Below are the code and all the weights of a small trained network. Each question names an input and a class and asks about switching units off, where a switched-off unit gives its printed mean instead of its output.

import numpy as np


def w(rows, s, z=0):
    codes = np.array(rows[::2]) - 128.0
    scale = np.full(codes.shape[1], s)
    scale[-1] = z or s
    return codes * scale


def f(y):
    return y / 2 * (1 + np.tanh(0.7978845608 * (y + 0.044715 * y**3)))


def log_softmax(a):
    a = a - a.max(-1, keepdims=True)
    return a - np.log(np.exp(a).sum(-1, keepdims=True))


def net(x, mask):
    res = np.array(x, float).reshape(1, 7) / 4 @ E
    y = f(res @ A[0][:, :-1].T + A[0][:, -1])
    res = res + np.where(mask, y, B[0][:, -1]) @ B[0][:, :-1]
    return log_softmax(res[-1] @ U[:, :-1].T + U[:, -1])


A, B = {}, {}
E = w([
[128,2,157,200,140,66,63],'x0',
[128,126,125,128,125,124,132],'x1',
[131,127,124,139,145,131,129],'x2',
[129,130,127,129,133,130,136],'x3',
[25,143,217,172,157,197,146],'x4',
[135,143,128,139,124,135,105],'x5',
[79,199,63,231,66,63,167],'x6',
],0.0078)
A[0] = w([
[164,90,181,95,142,182,106,2],'N0',
[31,121,210,147,162,164,168,72],'N1',
[170,32,197,72,171,158,89,107],'N2',
[106,107,158,148,147,137,124,6],'N3',
[156,117,72,92,134,98,127,93],'N4',
[200,101,87,92,116,62,144,122],'N5',
[45,130,211,165,145,163,150,58],'N6',
[143,58,151,195,136,90,55,88],'N7',
[90,159,82,179,98,90,171,21],'N8',
[93,138,102,254,68,51,152,91],'N9',
[181,123,84,86,131,34,106,88],'N10',
[112,29,156,178,138,54,97,97],'N11',
],0.0076,0.0052)
B[0] = w([
[157,152,4,43,197,78,59,152],'N0',
[177,75,67,193,66,134,76,206],'N1',
[60,116,96,64,209,50,112,254],'N2',
[233,154,69,95,100,167,94,118],'N3',
[121,116,133,165,85,166,111,155],'N4',
[129,62,116,195,67,147,97,202],'N5',
[236,56,24,190,70,158,41,194],'N6',
[166,239,202,94,71,194,184,213],'N7',
[167,176,65,24,190,135,43,159],'N8',
[85,129,99,6,235,27,83,227],'N9',
[162,95,89,217,94,172,89,191],'N10',
[149,241,185,77,73,254,197,227],'N11',
],0.0072,0.0063)
U = w([
[94,102,119,58,217,51,71,84],'0',
[174,35,111,255,58,146,62,88],'1',
[100,87,169,153,140,102,175,245],'2',
[153,220,180,84,86,205,214,86],'3',
],0.0084,0.012)

Each question gives the input, the list of numbers given to net, and the class t.
The units are the neurons (one row each of A and B). Each row of codes is followed by its name. A weight is (code - 128) times the scale printed after its matrix; where a second scale follows, it is the last column's (A, B and U).
mask holds one flag per neuron, in row order. A switched-off neuron (its flag False) gives its mean, the last column of its row in B, instead of its output. The means were averaged over made-up inputs and are rounded, as every weight is.
A unit's drop is (log p(t) with every unit on - log p(t) with that unit switched off) / (log p(t) with every unit on - log p(t) with every unit switched off).
The circuit of an input: a set's keep is (log p(t) with only the set's units on - log p(t) with every unit switched off) / (log p(t) with every unit on - log p(t) with every unit switched off). Starting from all 12 units, units are removed one at a time, each time the one whose removal leaves the highest keep (on an exact tie, the one counted first), for as long as the keep stays at least 0.8.
units of the circuit, in order: the units of the circuit, biggest drop first
most important unit: the unit with the biggest drop
top k neurons: the k neurons with the biggest drops, biggest first
drop when u is switched off: that unit's drop, to one decimal
input [-4,4,-1,-4,-3,2,5], class 0: top 2 neurons : (N11 N9)
input [-6,3,-4,5,0,-7,8], class 0: units of the circuit, in order : (N9 N8)
input [-3,-4,-5,2,5,-1,6], class 0: top 2 neurons : (N9 N8)
input [-8,8,7,-8,8,-3,-8], class 0: most important unit : N0
input [2,4,8,1,6,-4,-6], class 0: top 4 neurons : (N2 N0 N5 N10)
input [7,0,-2,-6,-3,0,-4], class 3: top 2 neurons : (N11 N7)
input [-5,-1,-3,7,4,-4,5], class 0: units of the circuit, in order : (N11 N8)
input [7,-5,-2,-3,0,6,-5], class 3: top 3 neurons : (N11 N7 N9)
input [-4,-1,1,6,-8,-8,-6], class 1: units of the circuit, in order : (N5 N10)
input [7,6,5,0,-2,-3,6], class 3: top 3 neurons : (N11 N7 N2)
input [2,-5,-2,7,4,6,-6], class 0: top 2 neurons : (N2 N0)
input [8,-7,4,-6,7,-8,8], class 0: top 2 neurons : (N9 N8)
input [3,-8,-6,-3,8,-8,-7], class 1: drop when N1 is switched off : 1.7
input [8,-1,2,7,7,4,3], class 3: drop when N11 is switched off : 1.0
input [6,2,-7,5,-1,-3,-5], class 3: drop when N9 is switched off : 0.3
